(in the rows, 128 means zero)
Each name stands for a flat space through zero: a line, a plane or more. A row that begins with a name and a colon came from that space; any other row is followed by the name of the space it lies nearest, among the names in its block.
q842-q532: 120 119 130 124 135 123 123 121 125 139 130 111 121 148 107 134 110 119 136 109 135 147 143 119 115 136 120 113 128 137 123 140 131
q955-q893: 140 102 131 120 127 119 128 104 108 133 119 111 123 147 141 113 140 117 104 161 103 116 108 124 146 116 135 140 129 104 128 133 120
q842-q532: 148 166 135 124  73 149 133  94 114 118 122 111 103 166 137  71 137  93  81 151 147 157  86 117  75 126 116 154 102  92  88  98 108
q564-q48: 148 124 109 125 104 127 121 135 107 198 183  78 140 149  64 130  87 146 164 102 161 150 154 137 161  91 130 145 162 125 106 121 141
q842-q532: 144 109 153 105 149 134 107 112 102 100 123 136 121  94 105 137 148 105 149 135 104 127 115 133 180 142 140 135 120 142 145 128 112
q955-q893: 136 161 134 108  94 141 130 152 144  76 124 148 123 146 149 118 145 127 127 150 105 122 100 147 124 142 105 133 107 133 116 103 124
q955-q893:  89 201 107  98  56 137 149 190 211 104 140 148 165 108 123 157 133 157 124 139 130 141 137 130  98 131  74 162 169 136 116  80 178
q215-q89: 123 155 132 102 125 140  96 161 142  89 146 155 125 131 101 171 130 124 155 100  92 165 136 167 145 149 116 121 107 168 120 123 123
q842-q532: 122 115 130 101 144 127 113 157 135 107 141 123 135 140 104 155 125 146 162 125  98 123 145 153 174 142 113 106 130 151 136 136 133
q500-q820: 101  90 142 127 174 113 130 108 132 138 103 126 142  59 114 152 139 122 132 129 132 117 151  93 148 140 137 129 162 133 168 146 143
q842-q532: 131 151 124 125  81 134 141  92 124 145 126 104 112 184 116  94 109  93  89 129 157 160 111  98  65 119 113 141 122 101  92 116 130
q564-q48: 148 121 138 142 129 127 159  91 114  93 101 191 104 186 146 121  94  71 139  99 151  89  95  84  78 131 146  87  86 155 135 151 129
q814-q481: 154  73 131 125 168 120 116 119  86 135 137 109 123 152 126 121 128 141 147 143 100  92 126 149 197 118 151 105 118 123 141 155 108
q842-q532:  89 131 115  96 118 127 138 128 166 131 130 120 152 143  89 152 117 133 108 134 127 130 149 106 125 125 103 125 164 119 128 132 163
q215-q89: 115 135 115  97 106 143 125 117 134 142 145  80 139 161  91 104 134 145  86 163 126 138 131 132 143 114 109 139 148  81 104 118 132
q842-q532:  73 159 116  63  89 145 138 130 186  93 126 102 143 199  81 129 123 131  77 157 116 145 139 110  98 146  64 111 146 100 101 121 161
q215-q89: 120 153 101 108  96 136 117 150 147 136 153 107 144 160 130 126 145 162  84 163  92 142 125 168 144 105 115 151 137  92 101 113 128
q814-q481: 142  93 141 133 168 130 120 106  93 123 122 115 110 148 125 108 126 123 137 127 128 111 127 130 149 137 143  95 104 126 135 152 104
q814-q481: 130 134 110 127 114 139 145 127 132 145 144 116 143 150 116 106 119 152 113 144 151 100 128 125 137 103 129 127 143  99 119 122 137
q564-q48: 124 141 139 123 137 139 110 142 130 104 125 125 123 100 133 125 153 137 128 135 114 144 129 150 137 150 121 131 115 131 128 118 111
q814-q481: 147 119 150 115 134 152 135  84  92 115 128 110 105 164  74  84 102  94 147 112 181 118 119  95 124 142 127  95 107 125 119 133 115
q814-q481: 120 150 121 108 135 157 127 112 137  95 137 179 138 137  87 142 126 116 113 116 133 112 121 127 141 121 144 113 115 130 129 133 128
q842-q532: 146 113 170 136 159 137 120  80  90  52  72 142  63 193 179  77 143  67 103 132 110 132  84 117  67 184 127  70  34 133 120 153  73
q215-q89: 147 125 133 155 116 110 138 126 120 139 112 146 123  94 178 127 138 114 131 134 125 123 107 119 112 118 144 159 129 134 139 118 127
q955-q893: 168 106 168 145 146 126 110 159  82 112 123  56  81 137 158  70 131 145 201 126 140 139 130 158 137 182  99  94  86 149 120 119  85
q500-q820: 117 150 145 113 113 143 141  97 140  86  98 155 120 121 127 113 142  89  97 140 140 127 102  93  91 146 119 132 116 121 129 117 129
q814-q481: 116 107 142 110 152 117 109 144 128 115 130 113 116 150  98 159 106 119 174  94 112 154 156 133 135 161 106  91 120 170 132 149 132
q215-q89: 116 105 112 158 138 107 172 115 142 156 111 150 140 149 149 133  91 127 129 111 165  80 138  79  89 108 140 102 147 131 146 154 160
q500-q820: 106 123 134 134 169 136 124  90 130 122 112 175 134  83 100 156 130  98 112  99 143 130 137  99 120 131 159 120 129 139 152 150 129
q842-q532: 168 106 135 130 144 121 110 162  98 107 145 135 111 164 145 136 119 140 190 115  92 110 121 176 176 135 136  99  92 166 130 139 106
q564-q48: 135  84 145 139 167 113 157 115 119 125 110 170 142  70 116 152 108 112 191 105 161  63 135  79 162 128 153 111 154 168 183 147 154
q955-q893: 133  54 156 138 206 128 117  57  66 140 100  71  94 154 113  75 129 109 109 138 145 113 135 100 140 149 149  75 102  96 139 176  87
q955-q893: 128 117 126 134 105 115 142 113 122 165 122  70 120 158 138  92 118 127 108 147 147 140 129 106  96 123 108 138 144  97 111 124 133
q955-q893: 157 101 150 153 137 112 120 144  93 160 130  70 110  92 145 100 127 142 183 124 149 139 139 135 144 144 122 137 133 140 133 118 113
q564-q48: 150  89 126 122 131 102 107 132  98 169 151  91 123 152 110 151 108 124 163 116  98 151 140 145 168 113 133 137 139 144 124 142 128
q500-q820:  73  91 157 121 182 111 124  94 146 116  67 103 129  51 141 134 170 113  85 157 115 141 148  82 111 172 114 129 154 112 166 146 132
q500-q820: 135 112 180 108 204 184  83 105  72  91 133  54  98  76  49  57 161 147 159 131 174 140 151 149 195 192 123  80  95 111 131 126  64
q215-q89: 126 131 121 129 120 134 119  92 114 159 132 102 128 126 115 108 140 119  76 146 133 153 121 123 121 108 141 157 136  86 112 124 116
q814-q481: 103 130  97 132 177 152 126 128 145 110 138 174 150 153 125 140 136 169  82 132 113  80 140 156 154 108 161  83 111 104 135 161 118
q842-q532: 113 148 129 136 131 139 128 134 143 119 118 126 131  94 144 114 151 143 105 141 137 133 130 131 113 139 123 136 129 112 128 116 122
q564-q48: 138 133 137 140 151 138 117 110 114  79 105 177 100 163 166 122 140 100 104 120 101 125 100 143 100 145 148  96  64 137 124 148  94
q955-q893: 148 135 138 138 152 145 116 120 107  90 126 177 109 139 132 129 129 108 141 102 124 120 111 145 130 138 154 100  78 152 130 140 100
q215-q89: 124 141 106 161 147 123 121 157 140 128 135 172 129 140 169 155 125 149 124 100 108 128 136 164 109 120 150 108 101 146 127 145 118
q564-q48: 110  95 125 143 160 108 150 135 142 153 116 132 157  64 137 147 129 154 146 134 144  83 152 101 155 119 139 130 175 131 169 139 156
q814-q481: 138 122 126 118 131 143 131 108 111 128 140 122 124 165  94 111 111 123 129 123 146 114 125 122 140 120 134 108 119 118 119 136 123
q215-q89: 131 180 137  96  83 140 104 188 154  74 146 134 116 151 123 148 130 130 169 113  95 176 125 174 119 164  80 129 101 172 102  96 126
q500-q820:  96 116 137 118 127 113 142 120 152 120  93  99 127 128 152 117 142 125  97 158 120 131 132  98  93 151  96 126 144 110 134 130 142
q564-q48: 118 179 104 119  92 159 129 105 144 115 136 146 128 183 127 103 139 122  43 148 126 144 102 139  85 106 131 138 104  80  88 117 115
q215-q89: 113 141 113  94 107 141 138 176 160 104 149  92 141 192 114 111 119 182 138 155 121 102 143 153 148 138  79  93 134 115 110 119 144
q955-q893: 117 126 109 113 117 122 128 130 141 131 135 123 132 188 128 139 118 132 101 137 100 132 129 137 121 115 119 118 126 116 113 140 136
q814-q481: 162 100 152 178 142 109 130  96  81 147  89 103  98  81 213  73 166 112 105 163 130 124  94 119 106 132 154 159 109 100 138 122  89
q215-q89: 126 120 144 120 113 126 152 105 126 132 114 102 120 140 106 102 105 104 144 125 173 122 129  78  99 142 105 119 142 128 128 123 145
q500-q820: 124 117 121 125 133 127 145 132 134 135 136 131 138 148 106 133 101 137 151 115 151  99 142 112 136 121 125 104 141 136 135 139 147
q500-q820: 108 101 131 137 174 126 120 108 119 161 130 110 135  91  88 141 119 132 134 103 155 137 164 109 141 130 143 115 149 129 145 151 130
q500-q820: 133 121 158 112 164 159 114 112 103  95 125 111 117  94  85  96 144 128 150 131 155 117 131 126 166 160 128 104 113 126 138 125 103
q955-q893:  88 108 101 131 158 121 125 117 140 167 140  88 124 228  94 136  80 143 100  93 140 153 177 122  85 127 115  63 123 115 104 177 136
q564-q48: 117 153 110 112  94 138 140  91 145 107 113 160 128 189 145 118 138  99  43 159 104 127  91 116  84 107 131 138 111  89 105 129 128
q814-q481: 130 142 115 133 111 130 126 120 128 141 137 132 126 154 129 127 122 121 104 124 126 146 122 133 107 112 134 137 121 117 110 127 125
q564-q48: 143 170 110 126  81 146 107 130 117 141 160  93 103 225 120  98 113 126  93 119 124 190 118 167  83 118 112 127  88 104  63 116 102
q500-q820: 143 118 137 114  64 113 161 113 119 188 136  48 138 111  93  89 104 118 154 152 188 132 128  71 125 110  93 181 196 105 120  90 166
143 127 156 132 112 127 153 128 125 117 103 118 133  41 151  94 155 126 153 162 161  95 108  95 140 141 118 166 157 123 154  92 137 -> q814-q481
158 107 146 115 141 127 111 107  93 105 129 154 109 145 109 145 119  86 160 108 105 130 109 132 157 132 147 119 100 160 135 141 113 -> q564-q48
122 103 140 109 119 116 132 130 126 137 116  57 128 130 136  96 144 145 121 176 119 125 131 119 143 141  94 138 154  98 127 118 133 -> q955-q893
168  53 154 140 192 116 107  74  53 139 112 115 107 104 137 109 149 104 133 148 102  99 107 129 196 121 181 125 109 117 157 159  86 -> q955-q893
 95 154 108 121  99 125 144 143 171 150 135 123 153 123 112 146 116 142 110 125 146 142 149 110  98 117 106 144 166 120 121 117 163 -> q955-q893
131 130 136 108 119 128 126 145 138 106 125 139 144  78 134 140 157 136 138 158 102 111 116 137 172 130 124 158 147 131 146 108 135 -> q955-q893
 89 135 107 121 123 121 137 156 168 141 137 103 138 184 114 143  97 156 124 111 135 141 166 126  92 136  92  92 141 130 113 142 154 -> q842-q532
 98 158 112 144 127 131 117 108 148 126 113 148 113 170 154 135 132 108  53 113 112 179 127 132  46 131 131 119  95 112 101 144 114 -> q500-q820
131 113 152 123 137 129 135 108 118 125 107 120 138  38 126 112 162 122 130 161 142 106 117 101 163 133 136 165 159 114 158 109 130 -> q955-q893
154  73 160 137 167 115 134  94  86 132 101 125 128  44 141 112 155 112 152 156 133  81 111  99 187 128 160 149 147 125 174 131 119 -> q215-q89
130 131  93 144 103 122 142 112 127 177 148 116 131 208 131 117  95 132  88 123 139 131 128 125  92  85 138 124 129  97  98 141 135 -> q564-q48
135 125 105 124 123 130 128 131 126 143 148 135 144 150 127 134 129 148 110 144 109 108 123 148 160  95 145 136 136 109 123 132 130 -> q814-q481
133 105 132 113 130 117 129 108 120 137 124 138 144  86 116 147 142 113 125 149 110 113 117 112 171 110 145 162 158 123 150 126 140 -> q215-q89
139 163 127 112  93 143 101 158 129 112 146  96 120 137 142 106 161 151 110 160  93 165 114 182 140 135 106 156 112 108  96  95 104 -> q215-q89
145 186 108 153  59 121 123 177 148 131 137 128 118 151 211 115 149 148  98 148  94 169 100 180  76 116 111 173 105 117  87  89 115 -> q215-q89
142 116 109 151 130 110 143 161 131 123 132 145 118 214 179 131  96 149 151 113 110  94 127 150 108 121 127  79  96 148 121 152 129 -> q842-q532
149 101 159 119 169 151 138  95  95  86 110 146 124  85 109  94 146 117 151 147 154  63 107 106 182 143 151 107 117 125 161 131 110 -> q814-q481
114 130 125 122 127 132 125  81 123 154 129 128 128 134  82 138 112  90  97 107 149 161 134  95 101 116 139 138 139 118 120 139 135 -> q215-q89
138 113 167 101 123 130 142 133 121  91 112 102 115 115 102 106 118 111 194 130 156 109 126  96 142 171  91 109 134 157 143 114 139 -> q215-q89
106 122 123 129 136 117 120 154 145 120 116  84 117 175 171 112 141 161 101 153  94 142 141 154 103 152  95 100 112 110 113 139 117 -> q500-q820
109 122 102 137 182 132 106 141 139 126 146 184 145 132 117 186 124 151 120  94  94 120 154 166 159 113 166  95 113 147 141 167 122 -> q215-q89
136 150 121 146 101 121 137 161 142 122 127 132 122 147 176 119 127 142 134 130 124 130 119 145  95 131 113 130 115 134 115 114 128 -> q215-q89
115 129 115  89 101 128 149 115 154 111 125 155 156 142 110 146 131 118  99 163 106  93 110 106 151 104 123 146 158 111 136 123 160 -> q842-q532
152 108 121 126 158 128  99 136 100 101 143 154 104 217 139 146 115 125 139 108  70 126 119 181 153 128 149  77  66 151 115 165  95 -> q955-q893
145 147 134 129 101 139 129 112 115 123 126 124 116 135 136  99 138 111 108 142 136 139 102 127 111 124 129 148 114 111 111 110 114 -> q842-q532
135 149 123  77  56 125  99 116 126 125 142  83 111 215 117 125 138  94  74 165  59 202  97 154 113 120  92 171 117  99  74 107 120 -> q564-q48
126 132 142 104 108 125 124 106 128 125 125 137 128 110  89 151 121  83 138 114 130 157 122 100 124 132 122 153 143 146 130 119 143 -> q215-q89
147 102 135 114 126 118 119 138 106 165 159  95 139  97  71 148 105 131 196 109 144 134 150 125 189 118 127 146 167 153 139 121 145 -> q564-q48
144 135 110 120 103 143 143 113 119 146 151 121 140 160 104 103 116 137 112 145 150 101 115 124 147  93 138 137 140  96 113 119 133 -> q814-q481
 97 122 107 148 154 115 152 153 168 124 112 166 156 107 172 152 135 167 113 137 120  78 144 124 123 120 136 110 146 127 156 145 150 -> q842-q532

Each name stands for a flat space through zero: a line, a plane or more. A row that begins with a name and a colon came from that space; any other row is followed by the name of the space it lies nearest, among the names in its block.
q306q744:  93 157 143 178 111  83 125 134 151  95  59 132  95 145  94 168 115 181 130 130 174 144 124 126  67 165  78 127 144  83 177 184 140
q113q576: 133 119 125 141 119 140 135 135 152 124 130 151 135 124 134 136 129 127 136 112 147 146 109 126 127 127 125 131 136 122 141 116 117
q968q727: 146 109 118 121 134 154  93 117 130 133 152 111 126 112 167 120 144 169 106 139 109 152 166 114 159 141 116 125 137 150 112 108 106
q711q704: 185  90 117 177 109 122  62 132  86 113 107  69  71 120 142 136 122 110 116 112  91 135 160 137 117 121 116 147 143 159 130 101 111
q306q744: 116 130 133 116 165 120 136  95 145 135 159 105 141 118 131 135 131 158 101 138 144 133 122 111 138 138 105 120 133 114 135 129 113
q968q727: 125 132 128 141 195 127 136  84 157 119 151 104 128 130 124 115 120 141 145 136 169 128 114 119 139 118 157 141 118  86 170 108  96
q306q744: 148 126 114 148 121 132 113 154 129 130 116 151 124 142 134 103 134 118 148 129 127 123 149 120 111 118 162 153 117 133 132 134 127
q113q576: 156 130  84 132 131 125 101 134 113 159 150 112  94 136 142 110 138 129 109 125 115 117 157 115 110 136 122 161 168 145 120 138 140
q968q727: 142 129 124 103 153 127 136 137 120 148 125 124 136 128 123 109 126 109 105 144 123 116 128 130 129  99 138 121 113 143 103 128 135
q306q744:  98 154 157 111  84 144 124 163 127 125  69 158 134 122  88 157 133 109 123 149  80 177 148 150 149 124  90  98  93 140  58 136 154
q711q704: 129 135 118  77 173 113 180 104 122 159 166 130 119 122 141 132 161 113 108 126 149 116 101 136 123 136 110  93 148 140  88 147 169
q711q704: 134 117 136 123  94 127 112 130  93 131 124  93 113 112 114 158 118  95 101 114  80 135 125 147 142 125  85 116 140 155  96 110 136
q113q576: 164 113 126 137 156  94 106 124  95 124  87  70  80 126 131 131 118 138  83 138 137 114 136 141  94 114 102 111 139 148 131 140 136
q113q576: 150  66 173 161  92  83 115 115  90  82 112  72 130 102 152 177 111 144  87  97 128 110  98 133 100 139  75  87 133 155 162 126 104
q113q576: 143 149 113 125 186 132 117 128 141 143  95 109 103 136 103 103 116 123 113 161 143 140 142 133 127  91 142 139 114 114 121 121 124
q968q727: 166 105 127 122 133 140 142 161 139 141 110 160 140 120 137 120 139  91 113 124 137 145 111 134 120  88 135 112 109 156  96 115 130
q113q576: 151 126 117 175 142 163 113 133 174 124 114 143 110 125 100 136 121  80 161 111 139 188 113 135 145  93 142 161 118  99 133  73  95
q711q704: 110 123 161 156 123 109 114 116 135 126 170 116 185 124  94 138 128  90 132 128  84 126 139  90 136 119 132 160  75 109 122 124  92
q306q744: 137 124 121 122 154 120 152 109 119 135 161 119 126 131 127 118 129  89 147 113 138 101 101 133 128 116 157 136 130 121 136 116 132
q968q727: 174 109 101  91 178 158 137 108 109 140 126  92  80 112 157 112 122 112 112 126 146 131 105 171 160  96 140  97 157 156 112  76 135
q113q576: 116 131 124 134 115 125 159 117 136 144 181 137 149 127  99 147 122  60 148  89 119 118  81 125 132 122 127 154 140 110 131 109 128
q306q744: 109 138 136 129 139  98 129 115 120 140 175 123 164 140 118 113 141 121 132 138 107  92 149  91 115 139 147 156 102 116 128 160 125
q113q576: 113 135 154 105 164 104 151 101 109 119 127 103 130 126 117 131 131 120 127 144 130 108 118 139 132 124 133  97 101 122 116 139 141
q306q744: 120 117 151 123 128 130 133 114 141 107  98 113 116 105 136 169 125 169  97 128 150 167 108 145 138 142  69  78 141 130 126 120 124
q306q744: 110 141 120 138 119 149 103 119 151 122 121 117 118 123 125 140 113 176 119 135 130 159 142 124 149 148 100 138 153 111 148 115 109
q711q704: 156 115 122 143 149 108 108 122 117 145 148 100 118 124 125 128 143 102 104 129 108 128 146 110 113 118 116 144 121 140 106 131 123
q968q727: 119 125 136 154 126 128 104 126 161 124 145 137 159 125 132 129 136 165 121 138 127 150 154  89 128 142 118 149 112 113 142 136  94
q113q576: 147 134  97 138 171 134 170 115 169 155 161 152 108 130 112 135 140  69 148  95 176 148  73 133 115 108 133 148 155 101 131 105 134
q968q727: 143 123 141 122 176 124 182 139 170 140 119 169 158 126 105 126 135  71 129 125 173 145  74 130 114  75 146 112  88 114 112 118 125
q711q704: 136 119 119 136 130 150 118 117 136 121 138 122 119 123 142 126 124 137 141 120 134 140 126 132 148 130 137 135 141 124 144 100 111
q306q744: 142 111 159 195  56 109 106 185 122  70  20 176  96 140 128 158 141 129 171 114 135 160 144 147  72 140 122 109  99 137 134 161 144
q711q704: 162 100 102 138  71 145 103 168 112 141 121 130 126 123 146 125 104 121  98 102 110 118 122 131 119 115 113 147 169 166 139 109 120
q711q704: 137 120 115 144 170 159 123 100 173 120 156 136 129 123 153 113 137 158 154 128 166 158 128 114 154 130 156 143 130 101 159  95  90
q968q727: 147 129 104  73 218 153 118  63  93 138 163  49  83 118 164  87 126 155 121 159 128 105 149 154 188 120 166 108 144 138 122  85 124
q711q704: 147 155  90 101 159 140 109 118  91 141  82  83  27 133 128 122 127 137 117 147 124 139 153 178 137 131 112 109 174 145  97 122 174
q968q727:  62 151 167 168  95  97 154 106 150  93 159 170 164 144 102 160 150 124 205 108 131 124 120 102 111 182 140 146  97  71 159 168 129
q968q727:  91 142 140 144  96 103 145 120 137 136 176 142 162 132  97 157 134 100 140 104 109 118 112 102 114 154 106 155 130 104 132 150 131
q968q727: 118 135 119 141 113 124 159 127 154 136 121 128 111 120  91 175 100 100 109  88 162 149  57 147 112 123  71 128 180 105 151 111 133
q113q576: 155 104 122 146  90 150  70 148 112  95  86 142  85 125 201 120 167 213 141 144 116 161 206 129 128 176 126 106 136 168 116 145 133
q306q744: 147 134 106  93 172 173 137 126 151 158 137 134 123 117 127 109 131 104 117 141 130 161 121 143 171  91 139 122 128 135  89  83 124
q113q576: 141 112 128 151 104 126 125 137 128 119 118 129 118 123 127 147 122 111 129 104 132 138 109 135 116 126 112 130 142 132 139 116 123
q711q704: 118 128 126 120  83 133 135 148 109 123 122 142 140 135 130 124 108 124 139 114 119  99 115 139 127 131 141 131 142 137 146 130 138
q711q704: 152 111 137 168  98 107  84 148  91 103  78  99  95 133 124 134 118 122 127 127 102 122 157 136 100 125 123 135 118 145 134 137 127
q306q744: 106 114 155 139 119  81 127 103 120 105 139  96 143 120 145 157 126 194  92 126 147 105 124 105  97 172  79 107 143 122 167 169 119
152 127 120 124 169 127 137 140 148 144 116 147 128 132 131 108 145 119 118 144 151 141 133 120 113 102 142 125 107 132 108 135 131 -> q306q744
195  61 114 173  75 171  82 155 129 100 123 156 104 109 206 132 160 141 153  91 121 174 152 130 137 141 137 125 144 175 127  86 101 -> q968q727
102 154 132 124 116 117 127 135 121 139 136 135 145 140  99 124 128 112 136 139  99 114 146 116 125 133 134 148 111 118 114 151 140 -> q306q744
123 132 129 163 137 117 130 112 146 105 112 123 100 133 120 147 122 140 152 113 166 141 109 134 110 142 122 134 144  96 169 127 121 -> q306q744
134 129 111 110 144 141 122 124 133 148 151 120 137 125 138 109 125 140 109 137 125 122 137 118 143 122 133 138 138 134 126 119 119 -> q306q744
151 100 135 178  84 144  86 163 145  95  72 139 126 124 143 135 107 164 125 121 139 158 139 126 116 122 120 135 127 134 166 112  92 -> q711q704
126 115 130 135 120 129 111 114 122 124 165 115 148 124 147 121 132 146 130 125 112 115 145 107 139 144 137 143 127 130 142 124 107 -> q306q744
133 112 136 143 117 139 110 134 152 127 147 149 157 119 148 130 151 148 123 131 117 157 153  98 135 139 119 134 110 135 115 128 105 -> q968q727
104 164 138 106 167 121 165 119 145 146 120 138 126 131  77 140 136  80 133 142 132 148 107 141 133 107 119 116 103 104  86 133 153 -> q306q744
148 114 128 145 179 135 113  93 145 124 160 105 120 118 140 123 147 126 138 133 134 152 141 114 148 123 142 137 111 115 126 101  98 -> q113q576
125 140 126 118 150 112 153 122 115 134 124 118 121 139 104 119 113  93 137 126 140  97 101 143 117 107 149 131 125 116 137 130 143 -> q968q727
189 100 105 176 129 120 132 183 156 140  73 143 122 134 101 122  83  72  96  98 179 129  69 134  70  52 130 158 140 129 169 104 105 -> q968q727
105 156 130 114 191 115 170  90 141 126 124 104 112 135  92 129 103 115 140 134 176 113  80 150 130 110 141 121 132  83 159 120 133 -> q968q727
125 130 144 135 116 125 139 162 156 127  92 171 154 129 115 135 133 128 117 137 141 152 123 120 108 114 116 117 101 128 114 146 129 -> q968q727
120 118 148 129 126 132 108 118 126 112 133 116 152 121 142 124 128 160 124 144 112 129 152 115 148 136 133 121 104 131 132 125 104 -> q113q576
168 100 128 143 173 127 128 123 147 128 146 142 138 125 158 105 160 119 138 132 151 137 137 107 119 109 163 130  95 134 122 121 108 -> q306q744
 90 136 155 133  71 136 128 133 127  89 103 169 122 128 148 159 158 169 174 125 117 158 151 139 137 186 112  95 122 128 115 154 151 -> q968q727
163 114 142 177 130 143  41 134 106  91  56  76  75 123 123 126 120 139 134 158  84 174 199 143 148 110 133 134  89 140 114  97  97 -> q113q576
140 136 114 104 158 155 123 136 147 158 141 142 143 125 128 101 140 119 114 153 115 149 150 117 153 103 142 136 109 137  89 114 122 -> q306q744
